Below is a small trained network, with its code and all its weights. Each question gives an input and a target symbol and asks what happens when units are switched off, that is, made to give their printed mean instead of their output.

import numpy as np


def w(rows, s, z=0):
    codes = np.array(rows[::2]) - 128.0
    scale = np.full(codes.shape[1], s)
    scale[-1] = z or s
    return codes * scale


def norm(h):
    return h / np.sqrt((h * h).mean(-1, keepdims=True) + 1e-5)


def f(y):
    return y / 2 * (1 + np.tanh(0.7978845608 * (y + 0.044715 * y**3)))


def softmax(a):
    e = np.exp(a - a.max(-1, keepdims=True))
    return e / e.sum(-1, keepdims=True)


def log_softmax(a):
    a = a - a.max(-1, keepdims=True)
    return a - np.log(np.exp(a).sum(-1, keepdims=True))


def net(x, mask):
    ids = ['δεθλμξπστψω'.index(c) for c in x.split()]
    T = len(ids)
    res = E[ids] + P[:T]
    u = 0
    for l in range(3):
        q, k, v = (norm(res) @ M[l].T for M in (Q, K, V))
        z = softmax(np.where(np.tri(T) > 0, q @ k.T / 3**0.5, -1e9)) @ v
        res = res + np.where(mask[u], z, O[l][:, -1]) @ O[l][:, :-1]
        u += 1
        y = f(norm(res) @ A[l][:, :-1].T + A[l][:, -1])
        res = res + np.where(mask[u : u + 4], y, B[l][:, -1]) @ B[l][:, :-1]
        u += 4
    return log_softmax(norm(res)[-1] @ U[:, :-1].T + U[:, -1])


Q, K, V, O, A, B = {}, {}, {}, {}, {}, {}
E = w([
[69,185,63,114],'δ',
[119,108,133,114],'ε',
[167,132,111,140],'θ',
[164,212,186,197],'λ',
[121,78,156,159],'μ',
[137,114,97,171],'ξ',
[146,156,168,86],'π',
[133,157,169,89],'σ',
[206,86,173,149],'τ',
[176,123,85,120],'ψ',
[75,21,3,127],'ω',
],0.0032)
P = w([
[110,2,114,225],'0',
[103,61,113,176],'1',
[107,77,124,144],'2',
[112,94,125,109],'3',
[119,102,119,91],'4',
[116,110,114,77],'5',
[104,112,105,74],'6',
[108,119,111,55],'7',
[121,112,102,55],'8',
[118,117,106,48],'9',
[131,116,115,57],'10',
],0.00035)
Q[0] = w([
[48,77,19,169],'0.h1',
[107,206,252,42],'0.h1',
[75,215,240,57],'0.h1',
],0.004)
K[0] = w([
[106,68,34,99],'0.h1',
[150,251,195,225],'0.h1',
[106,250,198,252],'0.h1',
],0.0038)
V[0] = w([
[135,32,78,5],'0.h1',
[186,157,71,185],'0.h1',
[54,58,158,141],'0.h1',
],0.0014)
O[0] = w([
[103,1,110,45,210],'0.h1',
[165,92,103,246,108],'0.h1',
[72,162,54,72,6],'0.h1',
],0.0016,0.00017)
A[0] = w([
[89,153,63,115,157],'0.n1',
[53,250,232,192,128],'0.n2',
[57,216,162,92,154],'0.n3',
[177,108,83,172,245],'0.n4',
],0.0023,0.0012)
B[0] = w([
[117,115,196,254,150],'0.n1',
[195,141,132,88,164],'0.n2',
[195,162,43,153,184],'0.n3',
[126,166,184,90,255],'0.n4',
],0.0022,0.00076)
Q[1] = w([
[224,228,205,2],'1.h1',
[23,75,84,239],'1.h1',
[35,82,88,250],'1.h1',
],0.0054)
K[1] = w([
[106,71,50,12],'1.h1',
[137,221,236,254],'1.h1',
[124,186,190,220],'1.h1',
],0.0047)
V[1] = w([
[205,213,132,113],'1.h1',
[170,148,6,91],'1.h1',
[53,224,230,137],'1.h1',
],0.0018)
O[1] = w([
[209,83,67,200,191],'1.h1',
[205,176,31,54,176],'1.h1',
[87,90,151,254,2],'1.h1',
],0.0018,0.00051)
A[1] = w([
[193,10,93,51,216],'1.n1',
[203,122,160,4,224],'1.n2',
[159,165,21,15,140],'1.n3',
[145,135,223,234,254],'1.n4',
],0.0016,0.00081)
B[1] = w([
[43,121,130,184,209],'1.n1',
[63,130,95,177,246],'1.n2',
[107,34,100,252,191],'1.n3',
[154,193,46,30,166],'1.n4',
],0.0022,0.0012)
Q[2] = w([
[110,225,215,7],'2.h1',
[135,182,234,32],'2.h1',
[136,66,96,243],'2.h1',
],0.0022)
K[2] = w([
[12,179,251,38],'2.h1',
[95,215,218,75],'2.h1',
[202,70,96,196],'2.h1',
],0.0021)
V[2] = w([
[2,72,150,60],'2.h1',
[193,67,50,246],'2.h1',
[125,240,145,210],'2.h1',
],0.00088)
O[2] = w([
[213,72,146,177,3],'2.h1',
[125,126,180,8,164],'2.h1',
[73,149,201,120,158],'2.h1',
],0.0014,0.00032)
A[2] = w([
[116,3,111,180,237],'2.n1',
[28,85,156,118,157],'2.n2',
[222,134,214,99,136],'2.n3',
[151,198,131,148,255],'2.n4',
],0.003,0.00065)
B[2] = w([
[148,196,204,25,254],'2.n1',
[112,113,253,137,150],'2.n2',
[120,40,110,198,221],'2.n3',
[65,122,226,140,226],'2.n4',
],0.002,0.00089)
U = w([
[118,120,118,146,3],'δ',
[37,118,248,69,188],'ε',
[183,101,58,207,129],'θ',
[234,252,172,200,165],'λ',
[36,6,54,110,83],'μ',
[38,190,43,174,144],'ξ',
[105,57,128,239,106],'π',
[36,119,180,255,108],'σ',
[219,32,162,163,123],'τ',
[225,119,20,24,151],'ψ',
[127,189,149,43,104],'ω',
],0.0078,0.0043)

Each question gives the input, a string of symbols that net reads in full, and the target symbol t.
The units are the heads (3 rows each of Q, K, V and O) and the neurons (one row each of A and B). Each row of codes is followed by its name. A weight is (code - 128) times the scale printed after its matrix; where a second scale follows, it is the last column's (O, A, B and U).
mask holds one flag per unit, layer by layer, with each layer's heads first. A switched-off unit (its flag False) gives its mean, the last column of its rows in O or B, instead of its output. The means were averaged over made-up inputs and are rounded, as every weight is.
A unit's drop is (log p(t) with every unit on - log p(t) with that unit switched off) / (log p(t) with every unit on - log p(t) with every unit switched off).
The circuit of an input: a set's keep is (log p(t) with only the set's units on - log p(t) with every unit switched off) / (log p(t) with every unit on - log p(t) with every unit switched off). Starting from the 12 units with the biggest drops (on a tie, the unit counted first), units are removed one at a time, each time the one whose removal leaves the highest keep (on an exact tie, the one counted first), for as long as the keep stays at least 0.8.
circuit, biggest first: the units of the circuit, biggest drop first
most important unit: the unit with the biggest drop
k most important neurons: the k neurons with the biggest drops, biggest first
k most important neurons of layer l: the k neurons of layer l with the biggest drops, biggest first
drop when u is switched off: that unit's drop, to one decimal
input ψ ψ ξ, target ψ: 3 most important neurons : 1.n4, 1.n2, 1.n3
input σ δ σ σ δ μ ω τ ω θ, target ω: most important neuron of layer 0 : 0.n3
input σ τ μ ξ λ π, target λ: circuit, biggest first : 0.h1, 0.n3, 2.n1
input τ δ λ π, target λ: circuit, biggest first : 0.h1, 2.n1, 0.n3
input θ τ τ ξ, target ξ: circuit, biggest first : 1.n3, 2.h1, 2.n3
input ω λ ψ λ σ ξ ψ δ ψ π, target ψ: 3 most important neurons of layer 2 : 2.n2, 2.n1, 2.n3
input θ π λ τ σ θ σ, target λ: circuit, biggest first : 0.h1, 0.n3, 1.h1
input ψ π δ θ, target ψ: 2 most important neurons of layer 0 : 0.n3, 0.n1
input τ τ σ ω τ μ θ δ μ ξ, target ω: 2 most important neurons of layer 0 : 0.n3, 0.n2
input σ θ σ θ ω δ θ, target ω: 2 most important neurons : 0.n3, 1.n3
input π σ σ, target σ: 2 most important neurons : 2.n1, 2.n4
input μ σ ω δ ψ μ σ σ, target ψ: 2 most important neurons : 0.n3, 2.n1
input δ ε λ ξ ψ ξ λ π δ δ ξ, target λ: 2 most important neurons of layer 2 : 2.n1, 2.n4
input ω π ξ σ τ μ, target ε: most important unit : 2.n1
input θ δ δ π σ, target σ: 4 most important neurons : 2.n1, 2.n4, 1.n2, 2.n3
input μ θ ω λ σ, target λ: 3 most important neurons of layer 0 : 0.n3, 0.n2, 0.n4
input π σ τ σ ξ, target ξ: 3 most important neurons of layer 1 : 1.n4, 1.n3, 1.n1
input δ ψ θ, target ψ: 2 most important neurons of layer 2 : 2.n2, 2.n1
input ψ π σ, target ψ: 3 most important neurons of layer 0 : 0.n3, 0.n2, 0.n4
input μ ψ σ δ τ λ ω ε π θ, target ε: most important unit : 0.n3
input ψ δ σ σ σ π θ μ ξ, target ψ: drop when 0.h1 is switched off : 0.1
input ω ξ σ σ μ σ θ ε θ ξ, target ε: drop when 0.n3 is switched off : 0.4
input μ λ δ τ ξ, target λ: drop when 2.n3 is switched off : 0.2
input τ θ λ π δ ε ε σ ξ, target ε: drop when 0.n3 is switched off : 0.5
